Below is a small trained network, with its code and all its weights. Each question gives an input and a class and asks what happens when units are switched off, that is, made to give their printed mean instead of their output.

import numpy as np


def w(rows, s, z=0):
    codes = np.array(rows[::2]) - 128.0
    scale = np.full(codes.shape[1], s)
    scale[-1] = z or s
    return codes * scale


def f(y):
    return np.maximum(y, 0)


def log_softmax(a):
    a = a - a.max(-1, keepdims=True)
    return a - np.log(np.exp(a).sum(-1, keepdims=True))


def net(x, mask):
    res = np.array(x, float).reshape(1, 7) / 4 @ E
    y = f(res @ A[0][:, :-1].T + A[0][:, -1])
    res = res + np.where(mask, y, B[0][:, -1]) @ B[0][:, :-1]
    return log_softmax(res[-1] @ U[:, :-1].T + U[:, -1])


A, B = {}, {}
E = w([
[134,120,137,126,130,121],'x0',
[112,89,159,250,121,179],'x1',
[139,115,144,123,132,118],'x2',
[147,178,225,94,88,168],'x3',
[117,142,111,133,125,139],'x4',
[21,164,153,172,137,65],'x5',
[141,110,149,121,132,113],'x6',
],0.018)
A[0] = w([
[42,99,108,148,249,108,135],'N1',
[146,42,72,108,108,155,175],'N2',
[61,147,126,78,133,100,129],'N3',
[131,167,96,46,105,74,255],'N4',
[97,165,147,162,140,117,122],'N5',
[172,71,124,154,95,198,138],'N6',
[68,122,88,174,208,27,125],'N7',
[180,134,185,144,72,220,111],'N8',
[129,64,98,221,139,131,133],'N9',
[136,54,37,112,229,141,148],'N10',
[165,162,115,31,162,186,162],'N11',
[54,183,213,123,117,108,59],'N12',
],0.012,0.0082)
B[0] = w([
[208,167,150,148,150,123,227],'N1',
[39,65,146,100,146,174,202],'N2',
[159,107,94,115,89,93,185],'N3',
[138,209,63,46,136,69,238],'N4',
[105,126,131,142,155,156,175],'N5',
[96,108,101,156,78,146,201],'N6',
[195,202,149,166,131,85,249],'N7',
[125,150,144,213,69,118,216],'N8',
[106,164,210,147,194,208,223],'N9',
[89,27,78,52,129,70,235],'N10',
[154,214,207,65,176,159,220],'N11',
[67,6,23,67,204,166,204],'N12',
],0.011,0.019)
U = w([
[74,87,76,31,164,126,252],'0',
[197,216,226,103,206,189,145],'1',
[71,26,130,148,213,211,126],'2',
[134,149,166,172,11,153,100],'3',
[214,164,118,141,105,33,36],'4',
],0.011,0.0038)

Each question gives the input, the list of numbers given to net, and the class t.
The units are the neurons (one row each of A and B). Each row of codes is followed by its name. A weight is (code - 128) times the scale printed after its matrix; where a second scale follows, it is the last column's (A, B and U).
mask holds one flag per neuron, in row order. A switched-off neuron (its flag False) gives its mean, the last column of its row in B, instead of its output. The means were averaged over made-up inputs and are rounded, as every weight is.
A unit's drop is (log p(t) with every unit on - log p(t) with that unit switched off) / (log p(t) with every unit on - log p(t) with every unit switched off).
The circuit of an input: a set's keep is (log p(t) with only the set's units on - log p(t) with every unit switched off) / (log p(t) with every unit on - log p(t) with every unit switched off). Starting from all 12 units, units are removed one at a time, each time the one whose removal leaves the highest keep (on an exact tie, the one counted first), for as long as the keep stays at least 0.8.
units of the circuit, in order: the units of the circuit, biggest drop first
top k neurons: the k neurons with the biggest drops, biggest first
drop of u: that unit's drop, to one decimal
input [3,7,1,2,7,-1,-2], class 3: units of the circuit, in order : (N8)
input [-4,5,0,0,-3,8,-7], class 1: top 2 neurons : (N7; N1)
input [-2,2,3,0,5,0,4], class 2: top 4 neurons : (N7; N11; N4; N1)
input [-3,-2,-2,-8,6,1,5], class 4: top 3 neurons : (N7; N1; N12)
input [-6,6,8,2,-8,0,8], class 3: top 4 neurons : (N8; N12; N10; N2)
input [7,1,8,-2,0,0,5], class 2: top 2 neurons : (N11; N4)
input [1,1,-8,-8,2,8,2], class 1: top 2 neurons : (N9; N1)
input [7,6,-7,1,2,-8,8], class 3: top 3 neurons : (N8; N12; N6)
input [-1,3,-6,-8,5,-2,-4], class 2: top 3 neurons : (N9; N10; N4)
input [-2,5,-5,0,6,8,2], class 1: top 4 neurons : (N7; N1; N10; N2)
input [-8,1,1,4,-4,3,3], class 2: top 2 neurons : (N4; N10)
input [-3,3,0,4,0,7,-3], class 2: top 2 neurons : (N12; N4)
input [-2,3,4,2,3,-8,8], class 3: top 2 neurons : (N8; N12)
input [1,-1,1,-8,-4,4,3], class 4: units of the circuit, in order : (N7)
input [-7,3,7,-7,0,-1,-8], class 2: top 2 neurons : (N10; N9)
input [-3,6,5,-1,-2,8,5], class 1: top 2 neurons : (N7; N1)
input [7,4,2,1,8,-6,8], class 3: drop of N8 : 0.7
input [-3,8,-7,6,-8,-8,3], class 3: drop of N9 : 0.0
input [0,2,6,-6,5,7,6], class 1: drop of N9 : 0.7
input [2,8,-8,2,3,-7,-7], class 3: units of the circuit, in order : (N8)
input [-2,3,-2,8,0,7,0], class 2: drop of N12 : 0.3
